Below are the code and all the weights of a small trained network. Each question names an input and a target symbol and asks about switching units off, where a switched-off unit gives its printed mean instead of its output.

import numpy as np


def w(rows, s, z=0):
    codes = np.array(rows[::2]) - 128.0
    scale = np.full(codes.shape[1], s)
    scale[-1] = z or s
    return codes * scale


def softmax(a):
    e = np.exp(a - a.max(-1, keepdims=True))
    return e / e.sum(-1, keepdims=True)


def log_softmax(a):
    a = a - a.max(-1, keepdims=True)
    return a - np.log(np.exp(a).sum(-1, keepdims=True))


def net(x, mask):
    ids = ['ΔΘΠγζημξστφψω'.index(c) for c in x.split()]
    T = len(ids)
    res = E[ids] + P[:T]
    u = 0
    for l in range(2):
        r = res
        for j in range(3):
            rows = slice(3 * j, 3 * j + 3)
            q, k, v = (r @ M[l][rows].T for M in (Q, K, V))
            z = softmax(np.where(np.tri(T) > 0, q @ k.T / 3**0.5, -1e9)) @ v
            o = O[l][rows]
            res = res + np.where(mask[u + j], z, o[:, -1]) @ o[:, :-1]
        u += 3
    return log_softmax(res[-1] @ U[:, :-1].T + U[:, -1])


Q, K, V, O = {}, {}, {}, {}
E = w([
[90,174,119],'Δ',
[26,198,145],'Θ',
[124,209,42],'Π',
[158,31,78],'γ',
[123,195,137],'ζ',
[119,131,110],'η',
[119,208,235],'μ',
[96,63,4],'ξ',
[216,166,177],'σ',
[15,104,88],'τ',
[105,67,142],'φ',
[220,205,131],'ψ',
[217,35,206],'ω',
],0.015)
P = w([
[72,5,72],'0',
[139,30,105],'1',
[131,42,114],'2',
[170,73,107],'3',
[184,55,115],'4',
[180,50,122],'5',
[185,79,123],'6',
[197,80,68],'7',
],0.0019)
Q[0] = w([
[68,201,155],'0.h0',
[6,163,133],'0.h0',
[90,179,154],'0.h0',
[80,158,163],'0.h1',
[184,121,76],'0.h1',
[198,93,102],'0.h1',
[175,145,97],'0.h2',
[114,172,67],'0.h2',
[173,166,131],'0.h2',
],0.014)
K[0] = w([
[92,210,151],'0.h0',
[15,177,119],'0.h0',
[101,197,117],'0.h0',
[118,158,179],'0.h1',
[125,76,20],'0.h1',
[174,69,2],'0.h1',
[164,226,143],'0.h2',
[108,166,78],'0.h2',
[201,154,106],'0.h2',
],0.012)
V[0] = w([
[173,51,182],'0.h0',
[2,217,108],'0.h0',
[77,59,141],'0.h0',
[137,87,9],'0.h1',
[20,21,116],'0.h1',
[146,56,223],'0.h1',
[194,224,209],'0.h2',
[21,72,136],'0.h2',
[184,29,111],'0.h2',
],0.0076)
O[0] = w([
[145,86,149,157],'0.h0',
[153,254,137,103],'0.h0',
[51,129,125,194],'0.h0',
[91,32,100,214],'0.h1',
[95,80,154,250],'0.h1',
[108,132,111,126],'0.h1',
[201,135,74,3],'0.h2',
[64,104,161,201],'0.h2',
[117,174,166,188],'0.h2',
],0.0076,0.0031)
Q[1] = w([
[106,128,186],'1.h0',
[166,109,200],'1.h0',
[93,130,75],'1.h0',
[106,60,112],'1.h1',
[71,164,138],'1.h1',
[123,56,180],'1.h1',
[116,52,189],'1.h2',
[127,8,121],'1.h2',
[130,145,159],'1.h2',
],0.011)
K[1] = w([
[121,110,182],'1.h0',
[228,135,180],'1.h0',
[133,125,38],'1.h0',
[132,168,183],'1.h1',
[146,81,149],'1.h1',
[89,222,106],'1.h1',
[133,10,148],'1.h2',
[114,81,115],'1.h2',
[111,100,194],'1.h2',
],0.012)
V[1] = w([
[146,214,165],'1.h0',
[143,125,167],'1.h0',
[89,111,50],'1.h0',
[168,66,55],'1.h1',
[129,204,194],'1.h1',
[89,133,34],'1.h1',
[170,104,168],'1.h2',
[75,92,2],'1.h2',
[118,68,89],'1.h2',
],0.0082)
O[1] = w([
[65,75,174,1],'1.h0',
[229,1,140,122],'1.h0',
[80,218,115,182],'1.h0',
[123,57,71,112],'1.h1',
[123,197,180,75],'1.h1',
[75,201,24,152],'1.h1',
[183,52,150,123],'1.h2',
[80,213,16,214],'1.h2',
[201,103,13,220],'1.h2',
],0.0053,0.0054)
U = w([
[250,126,125,55],'Δ',
[164,174,95,107],'Θ',
[188,195,164,165],'Π',
[158,180,175,254],'γ',
[78,172,167,6],'ζ',
[185,45,165,106],'η',
[90,39,139,152],'μ',
[149,173,64,97],'ξ',
[159,109,251,63],'σ',
[241,116,121,98],'τ',
[66,137,145,31],'φ',
[154,111,66,169],'ψ',
[107,77,153,237],'ω',
],0.011,0.0086)

Each question gives the input, a string of symbols that net reads in full, and the target symbol t.
The units are the heads (3 rows each of Q, K, V and O). Each row of codes is followed by its name. A weight is (code - 128) times the scale printed after its matrix; where a second scale follows, it is the last column's (O and U).
mask holds one flag per head, layer by layer. A switched-off head (its flag False) gives its mean, the last column of its rows in O, instead of its output. The means were averaged over made-up inputs and are rounded, as every weight is.
A unit's drop is (log p(t) with every unit on - log p(t) with that unit switched off) / (log p(t) with every unit on - log p(t) with every unit switched off).
The circuit of an input: a set's keep is (log p(t) with only the set's units on - log p(t) with every unit switched off) / (log p(t) with every unit on - log p(t) with every unit switched off). Starting from all 6 units, units are removed one at a time, each time the one whose removal leaves the highest keep (on an exact tie, the one counted first), for as long as the keep stays at least 0.8.
units of the circuit, in order: the units of the circuit, biggest drop first
most important unit: the unit with the biggest drop
heads that matter: for each layer, one digit per head in row order, 1 if its drop is at least 0.15 and else 0, layers parted by /
input ξ φ Π Θ, target ζ: most important unit : 1.h2
input γ ζ ζ φ γ φ ξ, target ξ: units of the circuit, in order : 1.h0, 1.h2
input η Θ ζ ζ Π, target γ: units of the circuit, in order : 1.h2, 0.h0
input φ φ φ ψ, target τ: units of the circuit, in order : 0.h2, 0.h0
input ξ σ ξ Π τ σ φ φ, target ξ: heads that matter : 010 / 011
input Δ ω ζ ω Π φ, target η: heads that matter : 100 / 101
input φ φ ζ φ μ ω ζ φ, target σ: units of the circuit, in order : 1.h1, 0.h1, 0.h0
input η Π τ γ μ ψ μ, target σ: heads that matter : 010 / 101
input η Π Θ τ τ η Π ω, target η: heads that matter : 100 / 001
input Θ γ μ ζ Π ψ σ, target τ: heads that matter : 101 / 101
input φ γ γ φ ω σ, target η: heads that matter : 100 / 000
input τ σ γ σ Θ, target ζ: heads that matter : 101 / 001
input γ ζ η ω φ, target η: units of the circuit, in order : 0.h0, 1.h2
input φ φ Π η φ Θ φ, target γ: most important unit : 1.h1
input η Π Π ζ φ Θ Π, target γ: units of the circuit, in order : 0.h0, 1.h2
input μ φ φ η Θ φ Θ, target γ: units of the circuit, in order : 0.h1, 1.h2
input ζ φ μ φ, target σ: units of the circuit, in order : 1.h1, 0.h1, 1.h0
input ξ φ τ, target ξ: heads that matter : 010 / 101
input Π Π Π Π γ σ, target ψ: units of the circuit, in order : 1.h2, 0.h0, 0.h1
input φ φ Δ φ ζ φ σ σ, target τ: most important unit : 0.h2
